[128 = 0]
0 [160 162 138 120 100 110  98  87 169 175 114 192 142 140 120 136 140 150
  77 126 139 139 135 159  86 168 132 158 139 127 105 111 121 116 122  85
 109 116 112 134 115 125 102 117 111 148 164 159 162 125 125]
1 [149 178 146 127 137  80 110  61 148 150 152 206 125 126 131 134 136 158
  82 109 115 129 116 162 110 162 118 145 129 166  94 121 124 157 134 116
 111  89 117 110 122 133 103 121 111 120 130 136 188 134 116]
2 [170 176 138 113 113  75 132  84 147 138 102 199 108 125 110 114 103 151
  63 117 112 128 134 184 124 188 150 150 145 165  93 150 135 109 121 108
 107 112  57 135 130 163  88 125 128 119 162 144 143 151 101]
3 [117 117 106 138 134 167 155 172  95 109 132  67 147 129 130 135 173 113
 154 129 144 104 111 117 153  90 115 110 131 121 161 139 137 121 158 160
 108 120 175 129 120 117 175 134 126 128  88 141 120 103 162]
4 [186 159 151 122 149  82 107  93 169 164 133 206  82 182 100 116 132 117
  89 133 121 170 129 170 122 193 179 129 155 123 112 107 143  70 138 114
 120 107  91 118 147 134 114 106 124 149 191 135 174 116  90] => 0 2 1
5 [152 147 148 145  98  76 100  81 118 151 128 136 127 144 150 157 128 140
  88  98 133 152 107  99 128 144 108 109 124 131  90 111 140 154 141  75
 110  97 116 152 125 152 134 139 106 109 116 131 139 162 126] => 1 0 2
6 [129 127 138 145  97 130 120  95 170 146 128 182 134  95 122  92 124 119
  88 135 117 146 158 158 111 132 133 138 130 126 140 114 133 101 116 153
 101 101 121 142 142 134  95  89 102 177 142 141 169 153 128] => 0 1 2
7 [118 116 161 164 119  71 163 142  90  99 177  91 151 101 161 188  72 139
 126 112 143 119 115  49  94 147 111 129  77 127 106 163 102 169 164  93
  99 103 174 128 159 159 125 137  84  57  21 165 100 148 123] => 5 3 1
8 [124 152 109  94 125 154 166 153 116 143  71 107  96 115  97  81 149 125
 131  95 106 172 135 117 111 208 168 137 163 148 117 123 137 126 138 141
 105 134 105 166 152 116 102 111 156 156 177 148 150 105 147] => 6 0 2
9 [110 139 145 145 155 108 132 184  93  92 156  76 147 114 131 151 118 130
 189 140 133 126 111  59 149 115 138 108 119 117 113 166 106 157 129  97
 100 158 129 138 160 153 153 136 148  86 114 149 116 142 111] => 3 7 5
10 [187 184 161  86 130  86 147  97 163 147  98 165 117 124 111 145 108 174
  59 140 118 156 172 223 116 166 161 172 128 139 138 147 117  85 136 116
  84 152  86 120 125 125  49 120 150 125 174 150 123 128 113] => 2 0 4
11 [140 122 160 114 139 109 100  79 155 135 163 198  97 136 133 142 104 135
  74 163 136 109 119 158 108 145 127 135 119 130 120 124  97 130 148 128
 142  84 102 107 116 122  99 128 139 141 133 119 159 137  83] => 1 0 6
12 [111 126 144 163 198  60 153 157  68  73 157 139 115 120 129 186  66 170
 118  71 133  42  92  42  73 117  87 127  99 136 109 183 115 219 196 117
  88 109 125  97 147 121 112  98  55  69   1 181 208 188  87] => 7 9 5
13 [103 129 164 144 149  74 148 149  97 120 151  94 134 122 162 153 104 131
 128 102 152 121 100  83 134 119 124 100 110 146 117 130 109 142 154  88
 100 136 132 142 145 141 116 127 123  79  79 138 111 161 126] => 9 7 5
14 [138 129 109  94 150 122 160 168 150 130  74  53 105 113 126 112 122 139
 146 147 106 156 143 151 141 186 155  99 171 122 111 161 105  75  93 153
  81 137 106 115 137 156 132 116 139 143 184 143 122  96 178] => 8 3 6
15 [ 88 121  97 111 141 136 192 194  94  75 119  42 150  94 122 142 123 118
 190 115 143 128 119  82 130 117 167  99 143 113 118 170 131 141 173 129
  90 172 160 118 163 124 174 121 146 111  94 136  55 131 141] => 9 3 13
16 [124 120 132  91 137 152 155 142 118  97  43  94  88 118 120 109 182 178
 137 153 111 118 142 206 151 159 138 181 178 149 128 157 120  85 133 167
 113 149 118 124 128  84 159 147 147 174 187 123  97  88 176] => 14 8 3
17 [118 108 123  94 137 126 199 185 102  80 143  57 156 110 130 135 136 117
 148 148 125 139 124  82 143 147 158 115 141 118 124 156 137 127 146 134
 124 178 166 124 140 133 155 147 151  96 150 127 111 122 164] => 15 9 3
18 [103 124 154 114 131 116 183 198 103  79 115  59 132  91 132 124 128 126
 162  95 129 116 145  71 160 155 136 106 165 125 148 169 123 116 154 129
  80 181 140 117 167 136 139 137 148  83 128 167  91 121 152] => 17 15 9
19 [131  99 173 128 137 107 121 155  76  75 168  61 166  98 151 169  65 145
 155 141 175 117  82  34  96  98 129 108  98 119 146 135  97 193 175 106
 115 113 162 139 134 142 147 114  97  78  46 145 121 150  97] => 7 13 9
20 [106 143 158 154 151  69 157 105  72  72 169 107 135 118 153 204  83 130
 124 105 134 143  90  26 117 118  98  76 129 162 110 156 108 204 164 102
 108 110 177 128 168 145 121 151  94  76  27 130 114 154 105] => 7 13 19
21 [127 119 112  94 169 154 149 193 145  93 102  59 157 124 117 110 139 119
 144 156 135 150 123 122 159 162 158 120 184 138 154 133 137  92 129 159
  94 184 131 151 134 172 126 137 142 144 162 164 115 118 163] => 14 17 18
22 [118 162 162 134 103 102 149 162 102  89 151  89 145 140 142 152  84 172
 117 124 124 131 123 132 139 141 131 105 111 158 101 164 111 175 146  85
  82 123 137 137 147 121 133 125 126  90  70 115 122 150 128] => 13 9 7
23 [125 147 166 117 120 105 174 126 132 113 157  76 145 116 156 170 125 125
 108 110 156 124 113 124 172 112 109 110 116 115 118 164 146 181 147 112
 145 101 148 120 147 159 165 125 126  76  81 126 117 171 119] => 13 22 9
24 [ 93 124 160 133 126  94 132 130  82  75 166 129 148  89 149 184  89 126
 124  74 150  93  95  36 104  94 106 111  90 133 113 140 111 186 169  92
 128 129 150 115  99 134 143 138  91  88  24 130 139 165 114] => 20 19 7
25 [145 154 181 130 128 102 106 103 127 142 150 164 123 128 179 139  93 150
 102 114 114 139 120 144  96 130 101 143 135 135 103 137 102  99  94 104
 141 107 117 129 161 127  99 126 122  94 116 123 140 148  96] => 11 1 5
26 [ 92 104 138 141 160 112 208 202  56  93 125   1 160  86 143 160 115 109
 207 122 136 124  93  40 158 106 150 100 143 133 115 151 134 147 163 135
  96 161 200 140 145 155 194 152 108 114  71 127  69 121 140] => 15 17 9
27 [120 128 145 169 116 104 115 154  89 101 157 109 160 122 174 159  69 126
 129 104 119 129  90  41  83 131 120  94 106 145 105 142 112 193 166 114
  88 135 162 157 141 190  99 130 116  71  23 139 128 179 115] => 7 20 13
28 [132 176 126  87 150 126 205 166 138 121  43  81 131 128 122 138 148 162
 142 142 115 145 181 199 123 172 167 147 169 116 133 187 107  89 143 148
 100 196 123 126 147 153  87 106 145 139 180 125  82 127 162] => 14 16 21
29 [151 159 121 112 114 102 118  84 163 165 105 192 101 125  91 110 150 169
  94 134 111 142 142 164  99 196 125 182 170 117 134 143 128 106 110 117
 110 136  73 112 139 136  87 114 126 132 169 159 167 142  83] => 0 2 4
30 [ 82  95 106 166 120 130 143 205 112  75 170  20 119 117 125 139 131  96
 212 112 142 122 114   1 133 105 129  80 122 125 145 141  95 134 115 114
 133 173 185 145 169 125 154 157 124 122  78 123 117 120 137] => 9 26 15
31 [142 170  75  92 143 114 177 186 120  86  96  83 127  88 107 112 132 111
 176 118 135 150 119 115 142 174 181 151 152 139 104 159 145  95 118 155
  74 182 118 121 158 139 148  99 137 131 188 156  98 131 128] => 21 14 17
32 [ 95 105 140 140 128 147 143 170 112  94 123 104 150 102 143 121 129 128
 160 143 153 117 121  95 128 104 100 117 134 122 134 121 131 122  99 128
 140 149 140 136 126 120 148 122 146 116 107 150  79 117 148] => 3 9 17
33 [174 152 142  73  89  62 152  79 154 143 114 194 149 130 153 142 137 165
  78 111 104 144 149 255 121 156 172 163 120 101  87 179 110 164 135 108
  72 116  77 114 108  99  80  82 123  84 119 134 152 140 137] => 10 2 1
34 [162 141 133 118 121 101 145 105 145 177 111 182 105 146 113  90  98 155
  81 132 117 134 111 146 128 208 123 141 152 109  94 134 127 103 115 138
 132 110  90 133 138 136  79 119 104 154 172 138 142 114 106] => 29 2 0
35 [121 158 114  72 144 112 198 195 116 108 106  56 103 106 120 124 132 130
 152 144 104 196 135 126 124 169 196 131 170 134 132 184 122  94 153 141
  75 227 108 149 158 140 115 120 156 156 143 119  92 125 161] => 31 28 21
36 [155 142 130 122 130 136 102 111 177 167 127 148 120 137  82  98 159 151
  81 148 125 133 129 132 116 212 158 165 158 138 103 104 159  81  84 156
 108 154  90 136 141 157  96 112 120 194 181 142 181 140 120] => 29 34 0
37 [104 152 149 155 114  69 131 110  91 105 168 145 133 135 132 153  71 198
  96  91 141 101 112  88 107 130 106  98 117 139 113 137 117 158 137  97
 104  82 126 124 133 152 132 127  99  65  74 151 171 153 129] => 13 22 5
38 [122 137 144 137 120 121 174 179  87  93 152  74 135 133 173 124 101 130
 145 125 155 132 106  91 144 115 145 126 128 140 127 168 109 130 143 121
  98 133 149 125 146 113 150 156 120  90 109 124  91 147 140] => 13 9 22
39 [125 146 130 120 143 131 159 228  90  78 103  41 130 116 133 114 132 105
 168 156 142 158 133  50 103 135 151 121 173 119 112 155 133  92 105 116
 136 166 149 134 131 155 100 116 121 152 178 117  88 155 116] => 17 21 31
40 [149 156 111 128 127 112 113  98 154 118 113 183 122 152  99 120 128 153
  94 133 131 149 129 126 103 163 141 173 157 124  89 136 154 106  98 131
 115 124  87 143 139 142 114 117 113 135 169 167 184 169 110] => 29 0 36
41 [101 122 136  92 175 133 182 194 113  82 134  40 101 129 131  98 135 120
 146 138 149 134 134  95 135 173 189 130 139 155 126 168 144 112 144 119
  84 179 121 110 150 133 133 154 155 144 143 158 104 140 151] => 17 18 21
42 [149 151 112  92 141 120 168 152 138 103  89  57 112 118 119 115 138 126
 117 140 143 165 170 183 143 184 178 117 167 114 128 173 133  55 119 122
  91 181 117 101 152 138 131 106 153 131 172 153 116 155 146] => 14 28 31
43 [ 99 144 188 144 137  65 175 130 112  83 158  85  96 131 180 176  91 143
 134  97 149  95  80  60 117 112  99 110 104 138  75 171  87 203 170 118
  84  84 134 127 145 127 152 114 102  69   1 170 120 170 115] => 7 20 24
44 [171 166 106 112 134  87 137 103 151 138  92 159 113 142 116 105 138 127
  92 129 112 132 136 214 106 181 179 165 180 143 120 140 125 103 135 106
  77 139  83 102 134 125  69 112 110 105 181 134 160 128 128] => 2 29 10
45 [126 138 128 118 158  93 157 189 118 106 140  89 144 117 151 128  87 124
 180 134 106 160 127  53 129 150 155 114 126 143  75 164 136 110 143 150
 117 171 151 124 131 189 133 126 148 115 113 151 132 156 146] => 9 17 38
46 [133 123 131 124 137 113 155 133  84  91 134  54 133 126 151 157 147 134
 177 128 132 143 118 105 144 135 122 102 116 139 102 128 138 136 136 130
  84 130 149 142 112 138 138 119 123  83  79 118 119 134 152] => 38 13 9
47 [111 135 108 106 134 121 114 117 133 130 137 160 135 149 120  91 128 139
 126 136 134 147 145 132 114 160 130 125 133 153 142 130 114 108 111 130
 151 135 110 130 135 147  84 115 112 158 146 132 179 134 120] => 6 40 34
48 [ 92  87 139 163 135 104 175 169  83  63 165  23 142 123 154 158 113 135
 166 114 134  70  93  33 130  82 112  85  92 147 113 135 112 184 165 131
 118 168 159 151 148 135 172 158 117  47  25 108  68 153 147] => 26 19 30
49 [124 122 137 122 139 112 175 187 109  77 106  73 115 108 150 125 128 124
 157 118 152 139  97 109 147 132 155 107 155 122 145 159 115 121 136 133
  99 151 174 132 137 124 130 145 131  99 120 149 104 136 141] => 38 18 17
50 [ 91 134 106 130 155 134 172 214 100  63 118  45 147 110 115 139 117  94
 194 143 130 167 115  43 145 127 130  86 131 135 125 130 124 157 121 164
  99 164 219 148 140 128 159 138 167 103 119 156  88 153 155] => 15 17 49
51 [128 112 148 128 140  84 113 105  65 126 167 173 140 174 138 144 105 126
 106 107 164 121 103  97 108 124 122 119 105 142 119 120 147 139 157 120
 119  85 133 127 110  97 118 116 102 110 101 145 143 164 102] => 5 37 13
52 [146 157 121  73 137 142 198 122 134 125  78 102 122 116 108 121 119 154
 141 100 114 162 165 196 105 172 190 157 156 111 156 125 143  83 135 160
 107 133  96 139 172 108 111  81 176 165 207 128 142  99 163] => 8 28 42
53 [116 139 157 138 143 121  98  79 123 159 177 157 107 154 138 163  80 129
 106 104 122  73  91  87  88 114 113 112 107 126 120 130 148 180 149 117
 120 104 132 118 108 119 101 142  74  97  95 147 151 157  76] => 51 37 5
54 [133 119 139 126 138 107 170 236 107  85  89  57 128 107 111 104 118 148
 193 141 129 161 109  88 145 148 177  95 157 137 142 153 114 101 142 141
 104 162 149 147 142 139 135 120 159 105 121 154 108 108 138] => 49 18 17
55 [126 127 135 111 127 115 135  68 176 170 110 183 115 139 122  95 132 132
  90 128 115 138 147 195  93 183 136 157 159 129 124 137 122 114 118 111
 114  72  58 123  97 131  86 131 102 155 149 144 179 135 117] => 29 0 34
56 [157 160 142  52 132  93 207 182  98 112  59  75 132 103 129 137 143 162
 140 100  88 143 143 213 136 217 150 180 172 122 129 218 134  85 143 119
  74 149  44 110 171 125  88 114 140 139 115 127  96 135 142] => 28 42 35
57 [ 95 160 125 112 130 148 136 136 153 114  80  79 110 125 107  99 167 114
 144 156 117 151 131 185 119 146 135 110 139 130 126 133 132  85 116 130
  88 153 130  98 143  85 133 111 137 141 195 140 126 128 150] => 42 14 16
58 [130 143 153 163 137 142 180 173 111  79  97  31 123 103 127 147 120 100
 176 121 124 145  96 119 155 161 154 103 134 153 128 182 122  94 157 141
  68 189 143 122 148 103 128 143 158 110 119 160  84 128 152] => 49 18 54
59 [ 98 114 124 106 134 131 215 179  92  65 104  32 136  81 144 169 142 108
 209 115 120 128 141 175 132 102 182 115 129 141 112 198 134 121 182 121
  57 194 134 129 149 102 171 137 148  74 116 127  38  93 165] => 15 58 18
60 [137 145 111 111 146 129 149 174 109 151  63 140  93 114 105  89 121 113
 140 131 130 170 156 157 139 176 163 137 157 142 118 167 158  88 104 127
  91 160 103 125 137 154  78 108 136 171 163 136 134 131 116] => 8 42 14
61 [150 136 137 150 135  77  99  91 124 149 152 152 146 127 155 164 113 165
 117 105 118 114 137 130 109 140 127 124 105 129 112 137 121 134 127 108
 130  79 141 128  98 138  93 125  99 116  87 140 110 140 143] => 5 25 51
62 [140 147 114 100 133  99  87  51 155 177 150 194 111 120 130 105 131 185
  71 100 120 147 135 172 100 146 152 147 127 146  88 114 138 104 104 114
 102 106 111 115 117 148  55 113 106 130 160 140 170 143 106] => 1 0 55
63 [ 82 135 138 121 133 132 202 233 116  68  97  31 100 110 102 125 157 134
 156 148 146 163 123  79 143 160 186  97 121 163 126 177 114  88 124 142
 106 222 147 130 196 169 155 113 145 115 135 141  84 112 137] => 54 41 18
64 [167 144 100  90 143 110 132  58 153 167  86 160 104 137 119 135 133 159
  98 144 102 140 143 190 102 173 157 161 156 105 131 142 157 105 118 136
 107 165  81 135 131 141  94  79 144 154 159 139 163 129 115] => 29 44 40
65 [ 96 110 150 146 134 131 172 204 107  69 138   7 174 124 161 179 104 117
 181 100 164 103  86  61 141  81 129  90 114 110  99 189 108 201 200 148
 108 106 166 133 146 120 181 158 132  57  35 137  84 120 135] => 48 26 15
66 [146 178 130  89 121 107 128 112 129 129  87 123 126 133 129 119 141 171
  86 137 141 152 156 211 140 174 156 169 139 142 127 158 149  84 128 155
 126 138  89 111 131 116  96 144 125 157 180 128 136 138 136] => 10 44 64
67 [159 145 134 103 178  91 113 123 142 145 116 144 133 135 129 129 151 127
 118 125 123 150 132 110 112 153 147 166 133 105 110 128 107 122 103 135
 104 115 117 130 116 116 106 123 104 138 165 149 146 142 116] => 40 47 0
68 [115 131 180 174 144  71 147 146  76 100 171 102 136 124 135 167 109 125
 117 114 117 113  76  11 113  91  88 112 141 129 108 171  96 216 175 111
 112  94 133 120 156 128 121 130  96  81  16 150 163 150 129] => 20 43 24
69 [ 93 131 158 177 139  96 157 145  67  62 178  78 156 104 148 184  83 151
 136  79 114 110  79  24 136  87 122 121 124 142  99 129 117 191 176  89
  99 111 180 128 162 111 142 151 120  67   1 151  68 152 117] => 20 7 24
70 [132  89 116 112 151 158 182 198 106  73 137  41  99 124 107  72 138  96
 146 147 135 114 134  80 161 181 169 125 138 116 153 134 142 110 136 151
 104 191 115 126 149 130 135 124 148 137 150 142  78 157 151] => 41 17 21
71 [100 121 156 154 104 147 183 188  94  54 128  22 143  82 164 175  97 136
 172  90 147 119 107  58 140  97 104  84 141 101 107 183  97 188 171 114
  90 148 183 104 129 163 133  98 121  79  72 152  82 133 136] => 65 15 26
72 [144 150 154 101 107 121 133 135 133 128  92 135 121  96 141 143 135 147
 132 127 112 184 130 131 115 150 188 149 150 136 136 152 125 113 128 137
 114 131 109 137 149 145 101  79 118 126 150 125  99 148 134] => 67 60 66
73 [145 154 140 112 124 116  87  91 166 136 126 171 120 121 147 112 148 122
  98 136 139 166 134 152 102 177 145 161 132 127 118 117 130  64 113 126
 118 118 126 137 162 121  84 126 114 172 156 130 157 125 126] => 0 6 47
74 [134 144 162 143 118  93 120 110 145 148 135 159 140 142 143 157  86 162
  94  95 136 135 122 140 145 143 124 147 150 151 103 144 101 177 169 107
 111 102 129 120 129  98 124 142 119 108  96 141 132 141 125] => 61 5 1
75 [152 148 137  90 152  91 124 101 161 137 119 142 120 146 123 112 110 132
 109 106 137 156 133 138  83 172 142 132 154 138  96 138 133  97 112 129
  86 117  83 113 133 158 115 110 117 175 159 134 124 165 132] => 67 40 73
76 [123 127 172 153 141  83 138 131 129 107 155 129 171 125 134 159  92 140
 150  90 150  89  71  34 139 110 106 121 114 148  91 119 112 160 159 101
 111 141 163 121 138 134 146 121 138  98  60 115  99 123 132] => 13 24 69
77 [ 72  97 156 135 137 119 175 217  52  82 139  58 174 134 144 161 101 134
 156 131 130  97  96  37 147 108 135  93 110 144 115 133  94 174 152 156
  93 125 146 158 128 155 169 155 154  83  85 138  65 129 146] => 48 26 65
78 [159 150 146 160 116  89 113  90 118 148 149 160 115 129 147 158 129 145
 128 133 114 118 143 105 125 151 131 107 117 162 114 150 107 150  92 125
 133 109 118 135  91 143 117  97 106  99  81 160 140 149 115] => 61 5 25
79 [127 102 143 122 128 129 158 119  98 109 145  78 126 106 165 180 122 149
 147 104 125 143 115 156 129 117 128 143 113 110 125 165 102 132 166 123
 110 127 138 129 132 127 190 170 134  99  37 123 116 121 146] => 46 38 23
80 [106 160 129 117 123 143 167 196 121 103  78  67 110 128 109 126 130 138
 155 134 103 184 137 116 132 172 161 128 165 149 104 185 126  89 138 154
 108 183 114 109 154 137 138 107 139 141 168 125 125 133 137] => 35 31 14
81 [114 135 173 123 147  98 146 109  85 130 160 135 134 126 148 146 107 117
 100 100 134 115 135  90 138 121 117 108 104 124 139 146 106 142 188 112
 113 112 101 129 122 144 147 109  98  79  83 124 129 126 141] => 13 51 37
82 [105 141 114 148 156 143 186 237 110  81 129  22 155  81 136 127 113 110
 175 136 129 116 150  25 131 142 160 123 142 130 107 172 123 140 143 129
  79 175 175 127 162 147 147 128 130 100 117 167  84 118 169] => 15 18 50
83 [112 127 118 148 155 125 195 200  99  80 110  32 107 104 129 160 135 103
 171 148 126 125 122  82 118 141 165 116 177 121 138 151 117 108 122 147
  84 170 118 132 128 174 133 128 132  90 124 135  98 113 127] => 49 54 18
84 [102 155 127 115 132 133 132 152 148  96 110 113  97 156 136 104 142 124
 120 158 124 142 151 127 121 182 134 138 138 109 133 138 115  96 110 141
 101 144 118 136 135 111 120 124 126 155 173 138 128 138 142] => 57 47 67
85 [156 155 143  79 131 112 171 166 147 114  81  96  79  94 108 124 143 191
 139 131 126 122 153 189 153 173 173 136 150 114 118 206 139 114 135 130
  78 165  68 111 147 120 128 122 174 141 174 147 128 133 141] => 42 28 56
86 [ 64 113 126 135 132 125 188 205 134 106 140  38 145 124 152 149 114 120
 158 149 150 101 140  46 120 132 127  60  85 167 159 153 123 184 165 134
 137 139 180 135 131 133 160 135 115  57  51 129  73 121 124] => 48 77 65
87 [139 154 165 124 126 106 113 103 126 143 178 147 128 150 107 122 107 121
  75  88 127 105 120  43  67 143 127 129 114 141 127 106 106 135 118 113
 106  94 116 124 137 154  85 105  76 126 109 177 221 173  72] => 53 51 37
88 [115 136 139 169 127  78 123 147  93 117 182 145 119 130 138 144  67 153
  87 103 119 104  88  49 124 123 107  94  94 138  88 142 128 162 168 120
 143 135 129 118 134 129 114 153  92  64  35 158 135 188  95] => 37 24 27
89 [136 125 138 164 120 123 156 132  79 134 137 137 137 133 172 167  97 142
 132 114 130 142 109  67 139 144 112 118 112 147 125 169 124 189 142  94
 110 103 137 117 148 116  92 107  91  77  79 121 117 156 112] => 13 22 81
90 [120 120 162 178 161 101 105  96 109 101 175 164 143 159 156 167  77 150
 131 121 123  81  96  94  80 129 109 130 115 123 107 167 128 175 179 119
 126  99 124 115 142 110 113 134 103  89  51 158 170 133 110] => 53 37 51
91 [125  98  64 105 161 163 104 149 166 163 137 159 109 121  73  36 169  94
 146 158 113 117 159  25 108 167 130 122 140 155 160  94 148  83  99 181
 172 151 148 153 137 192 131  93 136 240 255 129 186 151 119] => 36 47 84
92 [128 143 141 150 120  85 163 185  99 133 130  62 169  97 154 145  87 154
 109 110 111 122 138  80 150 128 144 105 123 125  97 163 110 151 140  92
  71 157 141 128 156 157 100 126 122  93  79 170 100 145 121] => 13 22 9
93 [157 149 158  90 128  68 116  63 149 127 138 183 117 163 146 104 129 123
  73 103 114 113 120 189  97 153 111 157 130 146  94 153 125 136 156 116
 111 138  92 137  97 126 109 125 113 137 127 129 158 165  93] => 1 2 11
94 [127 135 138 112 118 102 136  66 148 146 116 186 114 154 114  93 135 121
  86 138 129 162 149 187  93 146 145 137 160 129 120 121 158 119  97 120
 136 141  95 144 116 118  78  98 129 158 151  96 159 132 104] => 55 64 47
95 [163 172 141 102 128  90 118 121 153 155 114 136  93 127  99 118 133 144
  85 134 125 129 138 198 128 183 155 163 160 111 120 127 140  66 107 140
 131 142 102 115 153 133  88  92  80 164 145 130 119 123 109] => 66 34 73
96 [126 142 142 131 145 123 185 154 134 108  93  93 149 100 110 140 135 122
 158 155 130 144 138  98 149  95 142 110 139 116 117 175 131 103 141 121
 107 169 149 160 138 137 170 109 137 112 119 124  67 135 125] => 49 32 17
97 [138 132 147 136 103  91  66 115 121 156 162 175 120 126 123 108 113 116
  97 107 106 118 102   6 113 142 130 125 126 154 109 115 116 155 104 150
 157 104 133 150 108 172 107 115 117 131 143 162 152 162 107] => 87 78 5
98 [116 138 138  85 137 106 204 184 107  95  56  80 113  93 108 129 136 113
 174 135 144 163 130 205 143 172 155 110 149 125 135 191 106  65 150 149
  81 191 118 108 162 131 114 115 154  99 110 141  93 136 142] => 42 28 35
99 [150 147 123  97 139 146  91 117 175 141  72 172  94 136 104 107 152 130
  80 143 140 156 169 172 115 186 156 166 138 135 138 103 150  96  72 116
 103 121  80 105 123 127  97 112 130 195 209 114 182 136 109] => 36 73 29
100 [141 160 101  82 133  82 173 131 152 123 101  82  83 102  99  82 147 142
 115 153 114 125 159 200 137 178 144 137 174 156 121 165 143  91 164 123
 101 182  99 110 119 125 113 117 138 132 185 138 111 146 172] => 42 85 66
